Below are the code and all the weights of a small trained network. Each question names an input and a class and asks about switching units off, where a switched-off unit gives its printed mean instead of its output.

import numpy as np


def w(rows, s, z=0):
    codes = np.array(rows[::2]) - 128.0
    scale = np.full(codes.shape[1], s)
    scale[-1] = z or s
    return codes * scale


def f(y):
    return np.maximum(y, 0)


def log_softmax(a):
    a = a - a.max(-1, keepdims=True)
    return a - np.log(np.exp(a).sum(-1, keepdims=True))


def net(x, mask):
    res = np.array(x, float).reshape(1, 8) / 4 @ E
    y = f(res @ A[0][:, :-1].T + A[0][:, -1])
    res = res + np.where(mask, y, B[0][:, -1]) @ B[0][:, :-1]
    return log_softmax(res[-1] @ U[:, :-1].T + U[:, -1])


A, B = {}, {}
E = w([
[169,32,176,176,196,116,94,131],'x0',
[147,205,157,201,121,121,92,167],'x1',
[49,113,112,62,164,136,39,232],'x2',
[130,127,127,125,129,130,130,126],'x3',
[143,114,4,202,180,133,149,164],'x4',
[125,128,129,129,127,123,127,130],'x5',
[46,163,134,155,204,146,120,66],'x6',
[89,130,175,135,171,129,235,202],'x7',
],0.0043)
A[0] = w([
[144,120,83,136,77,111,28,72,85],'neuron 1',
[122,131,230,75,103,133,111,94,1],'neuron 2',
[149,119,24,174,161,124,142,149,10],'neuron 3',
[150,130,102,117,111,140,63,83,29],'neuron 4',
[163,134,136,180,109,129,180,66,6],'neuron 5',
[93,117,119,95,144,133,75,184,3],'neuron 6',
[109,134,168,138,146,120,198,196,50],'neuron 7',
[100,112,123,94,145,132,56,214,23],'neuron 8',
[162,140,90,121,107,130,41,61,42],'neuron 9',
[171,7,195,177,197,100,97,142,70],'neuron 10',
[106,28,59,51,128,114,200,69,96],'neuron 11',
[121,148,230,64,105,122,111,101,22],'neuron 12',
[66,119,111,99,142,122,77,176,21],'neuron 13',
[168,218,158,248,97,101,75,194,89],'neuron 14',
[188,93,104,115,49,112,158,203,76],'neuron 15',
[85,225,52,71,56,113,186,130,29],'neuron 16',
[148,136,133,153,115,123,162,91,42],'neuron 17',
[100,127,181,137,149,132,237,194,10],'neuron 18',
[187,125,146,163,108,127,192,63,16],'neuron 19',
[220,89,110,97,73,134,118,200,77],'neuron 20',
[35,158,110,160,213,136,119,42,57],'neuron 21',
[136,120,2,172,170,138,151,158,21],'neuron 22',
],0.0092,0.0051)
B[0] = w([
[148,128,138,148,177,126,160,218,215],'neuron 1',
[100,90,124,201,26,94,108,128,164],'neuron 2',
[126,103,154,186,20,104,111,130,171],'neuron 3',
[138,85,107,178,166,138,157,165,152],'neuron 4',
[132,134,40,107,111,84,172,81,164],'neuron 5',
[124,129,39,122,117,103,183,91,151],'neuron 6',
[180,102,133,151,182,113,129,192,181],'neuron 7',
[158,133,43,92,106,77,183,94,179],'neuron 8',
[137,97,109,177,186,141,160,194,184],'neuron 9',
[151,194,78,141,109,238,76,115,253],'neuron 10',
[76,85,152,22,129,156,109,168,211],'neuron 11',
[130,97,145,186,37,90,90,128,177],'neuron 12',
[141,133,61,126,120,103,193,69,162],'neuron 13',
[70,60,153,5,122,165,125,124,246],'neuron 14',
[102,170,191,155,177,95,136,70,195],'neuron 15',
[178,168,74,166,143,235,57,92,188],'neuron 16',
[141,129,78,104,120,96,154,100,144],'neuron 17',
[155,92,113,185,181,117,171,218,186],'neuron 18',
[139,147,41,85,112,64,177,119,182],'neuron 19',
[101,146,197,161,180,99,136,62,201],'neuron 20',
[88,154,186,155,199,78,113,63,203],'neuron 21',
[153,111,181,174,12,85,106,150,191],'neuron 22',
],0.024,0.0037)
U = w([
[161,139,16,93,104,56,215,68,79],'0',
[131,84,176,210,2,78,69,149,79],'1',
[132,137,151,116,140,135,126,131,253],'2',
[172,85,134,182,216,144,168,231,80],'3',
[122,146,146,117,137,138,113,118,226],'4',
[154,198,87,142,133,236,54,88,87],'5',
[72,174,212,150,197,72,129,48,85],'6',
[65,64,149,17,125,166,111,151,85],'7',
],0.0062,0.012)

Each question gives the input, the list of numbers given to net, and the class t.
The units are the neurons (one row each of A and B). Each row of codes is followed by its name. A weight is (code - 128) times the scale printed after its matrix; where a second scale follows, it is the last column's (A, B and U).
mask holds one flag per neuron, in row order. A switched-off neuron (its flag False) gives its mean, the last column of its row in B, instead of its output. The means were averaged over made-up inputs and are rounded, as every weight is.
A unit's drop is (log p(t) with every unit on - log p(t) with that unit switched off) / (log p(t) with every unit on - log p(t) with every unit switched off).
The circuit of an input: a set's keep is (log p(t) with only the set's units on - log p(t) with every unit switched off) / (log p(t) with every unit on - log p(t) with every unit switched off). Starting from the 12 units with the biggest drops (on a tie, the unit counted first), units are removed one at a time, each time the one whose removal leaves the highest keep (on an exact tie, the one counted first), for as long as the keep stays at least 0.8.
circuit, biggest first: the units of the circuit, biggest drop first
most important unit: the unit with the biggest drop
k most important neurons: the k neurons with the biggest drops, biggest first
input [-8,-1,-3,8,1,-3,-1,8], class 3: circuit, biggest first	[neuron 18]
input [2,3,5,-1,1,-2,8,-8], class 3: circuit, biggest first	[neuron 1; neuron 9]
input [-3,-5,-2,5,5,-2,0,-4], class 1: 4 most important neurons	[neuron 22; neuron 14; neuron 3; neuron 10]
input [5,-2,8,7,-7,-6,5,8], class 0: circuit, biggest first	[neuron 8; neuron 13]
input [-2,6,2,4,3,0,-6,4], class 6: circuit, biggest first	[neuron 15; neuron 20]
input [4,-2,-4,4,2,0,-2,-7], class 3: circuit, biggest first	[neuron 1; neuron 9]
input [-6,4,-6,4,-6,6,1,-5], class 0: 2 most important neurons	[neuron 19; neuron 5]
input [0,1,0,0,3,6,0,-7], class 3: circuit, biggest first	[neuron 1; neuron 9]
input [1,3,1,4,-3,-3,-5,-3], class 6: circuit, biggest first	[neuron 20; neuron 10; neuron 15]
input [0,4,-6,4,5,1,-1,-5], class 0: circuit, biggest first	[neuron 5; neuron 19]
input [-7,4,-7,-6,-5,2,1,4], class 0: circuit, biggest first	[neuron 19; neuron 5]
input [-6,-7,8,-1,-3,-8,-5,-5], class 0: 3 most important neurons	[neuron 8; neuron 13; neuron 6]
input [0,5,-5,1,-6,-6,3,6], class 1: circuit, biggest first	[neuron 12; neuron 2]
input [7,5,1,-1,-2,5,-8,8], class 3: circuit, biggest first	[neuron 18]
input [-5,7,6,-4,5,1,-8,7], class 6: 2 most important neurons	[neuron 15; neuron 20]
input [-8,3,5,6,-7,4,4,-3], class 5: 3 most important neurons	[neuron 16; neuron 22; neuron 3]
input [4,0,2,0,6,1,-1,2], class 1: circuit, biggest first	[neuron 22; neuron 3]
input [5,0,-5,1,-3,-1,1,-1], class 0: circuit, biggest first	[neuron 19; neuron 5]
input [-1,-6,8,8,-7,-3,1,-2], class 0: 3 most important neurons	[neuron 8; neuron 13; neuron 6]
input [2,1,0,3,-2,-1,8,6], class 6: most important unit	neuron 21
input [5,-8,1,6,-3,-7,-7,8], class 3: 2 most important neurons	[neuron 18; neuron 7]
input [7,7,-6,-2,-7,6,3,7], class 1: 4 most important neurons	[neuron 2; neuron 12; neuron 1; neuron 11]
input [5,-8,2,-2,0,7,-4,-3], class 7: 2 most important neurons	[neuron 11; neuron 16]
input [0,-7,6,-7,4,4,0,-8], class 3: 2 most important neurons	[neuron 1; neuron 9]
input [-6,1,-8,3,1,4,6,-8], class 0: 3 most important neurons	[neuron 5; neuron 19; neuron 17]
